Here is a tiny trained network, its code and every weight. The questions are about switching its units off for an input and a class, where a switched-off unit gives its printed mean instead of its output.

import numpy as np


def w(rows, s, z=0):
    codes = np.array(rows[::2]) - 128.0
    scale = np.full(codes.shape[1], s)
    scale[-1] = z or s
    return codes * scale


def f(y):
    return np.maximum(y, 0)


def log_softmax(a):
    a = a - a.max(-1, keepdims=True)
    return a - np.log(np.exp(a).sum(-1, keepdims=True))


def net(x, mask):
    res = np.array(x, float).reshape(1, 3) / 4 @ E
    y = f(res @ A[0][:, :-1].T + A[0][:, -1])
    res = res + np.where(mask, y, B[0][:, -1]) @ B[0][:, :-1]
    return log_softmax(res[-1] @ U[:, :-1].T + U[:, -1])


A, B = {}, {}
E = w([
[153,2,59,112],'x0',
[75,76,191,247],'x1',
[248,196,82,250],'x2',
],0.0071)
A[0] = w([
[105,208,174,122,117],'N0',
[123,212,138,132,101],'N1',
[183,154,108,138,102],'N2',
[184,75,93,89,110],'N3',
[108,149,139,133,146],'N4',
[181,156,119,170,123],'N5',
[135,135,139,144,254],'N6',
[107,94,143,166,105],'N7',
[86,116,170,90,105],'N8',
[139,132,114,151,229],'N9',
[157,156,101,144,102],'N10',
[132,91,171,105,154],'N11',
[190,62,97,97,93],'N12',
[141,41,88,159,139],'N13',
[157,81,108,122,210],'N14',
[125,160,120,125,104],'N15',
[101,86,116,106,126],'N16',
[205,121,60,187,144],'N17',
[145,141,104,96,99],'N18',
[167,113,125,179,112],'N19',
[108,73,87,107,93],'N20',
[182,155,69,46,119],'N21',
[180,180,105,33,137],'N22',
[79,106,129,99,158],'N23',
[149,76,80,132,136],'N24',
[120,135,110,142,213],'N25',
[137,94,112,120,134],'N26',
[62,57,174,250,145],'N27',
[143,92,169,157,116],'N28',
[128,142,124,200,113],'N29',
[52,133,108,89,116],'N30',
[181,58,75,151,110],'N31',
[93,242,153,122,163],'N32',
],0.015,0.0093)
B[0] = w([
[134,204,153,171,187],'N0',
[110,180,162,141,174],'N1',
[88,113,184,110,171],'N2',
[115,191,125,130,184],'N3',
[160,140,130,129,156],'N4',
[107,104,185,127,194],'N5',
[230,79,39,107,225],'N6',
[82,138,132,95,160],'N7',
[118,101,200,137,183],'N8',
[209,82,69,110,206],'N9',
[97,118,178,124,161],'N10',
[158,111,147,118,176],'N11',
[112,197,144,142,180],'N12',
[140,196,133,143,197],'N13',
[201,133,76,136,205],'N14',
[117,140,121,121,139],'N15',
[138,119,166,123,176],'N16',
[123,85,207,124,230],'N17',
[83,130,128,106,152],'N18',
[107,117,172,124,176],'N19',
[120,156,179,131,173],'N20',
[46,101,91,43,211],'N21',
[61,97,76,40,217],'N22',
[174,91,164,129,198],'N23',
[152,172,126,150,180],'N24',
[196,92,69,107,193],'N25',
[149,146,132,137,159],'N26',
[27,147,76,5,255],'N27',
[88,128,121,111,158],'N28',
[100,117,160,103,183],'N29',
[134,95,188,131,189],'N30',
[120,187,178,150,188],'N31',
[167,202,129,144,219],'N32',
],0.026,0.012)
U = w([
[60,145,76,84,229],'0',
[166,254,145,123,171],'1',
[152,83,221,105,92],'2',
[195,113,69,119,211],'3',
[70,147,93,187,40],'4',
[105,172,106,167,4],'5',
[59,117,68,147,2],'6',
[110,70,128,189,63],'7',
],0.014,0.0031)

Each question gives the input, the list of numbers given to net, and the class t.
The units are the neurons (one row each of A and B). Each row of codes is followed by its name. A weight is (code - 128) times the scale printed after its matrix; where a second scale follows, it is the last column's (A, B and U).
mask holds one flag per neuron, in row order. A switched-off neuron (its flag False) gives its mean, the last column of its row in B, instead of its output. The means were averaged over made-up inputs and are rounded, as every weight is.
A unit's drop is (log p(t) with every unit on - log p(t) with that unit switched off) / (log p(t) with every unit on - log p(t) with every unit switched off).
The circuit of an input: a set's keep is (log p(t) with only the set's units on - log p(t) with every unit switched off) / (log p(t) with every unit on - log p(t) with every unit switched off). Starting from the 12 units with the biggest drops (on a tie, the unit counted first), units are removed one at a time, each time the one whose removal leaves the highest keep (on an exact tie, the one counted first), for as long as the keep stays at least 0.8.
circuit, biggest first: the units of the circuit, biggest drop first
k most important neurons: the k neurons with the biggest drops, biggest first
drop when u is switched off: that unit's drop, to one decimal
input [-4,6,2], class 0: circuit, biggest first => [N27]
input [3,0,3], class 3: 2 most important neurons => [N32; N0]
input [8,8,-1], class 0: 2 most important neurons => [N27; N32]
input [-7,-5,-5], class 1: 3 most important neurons => [N32; N27; N0]
input [5,2,6], class 2: 2 most important neurons => [N17; N32]
input [-1,-6,7], class 2: 2 most important neurons => [N17; N27]
input [4,8,8], class 0: 2 most important neurons => [N27; N23]
input [3,-6,-7], class 2: 4 most important neurons => [N27; N30; N23; N8]
input [-6,6,1], class 0: 2 most important neurons => [N27; N13]
input [8,-6,1], class 1: 3 most important neurons => [N27; N31; N12]
input [8,7,3], class 1: 3 most important neurons => [N13; N31; N22]
input [1,-8,8], class 0: 3 most important neurons => [N21; N22; N23]
input [-4,0,-2], class 1: 2 most important neurons => [N32; N0]
input [4,2,-2], class 1: 2 most important neurons => [N13; N22]
input [-1,5,8], class 2: circuit, biggest first => [N17]
input [0,7,0], class 0: drop when N27 is switched off => 1.4
input [-2,-3,-7], class 2: drop when N16 is switched off => 0.0
input [0,6,3], class 0: drop when N27 is switched off => 1.9
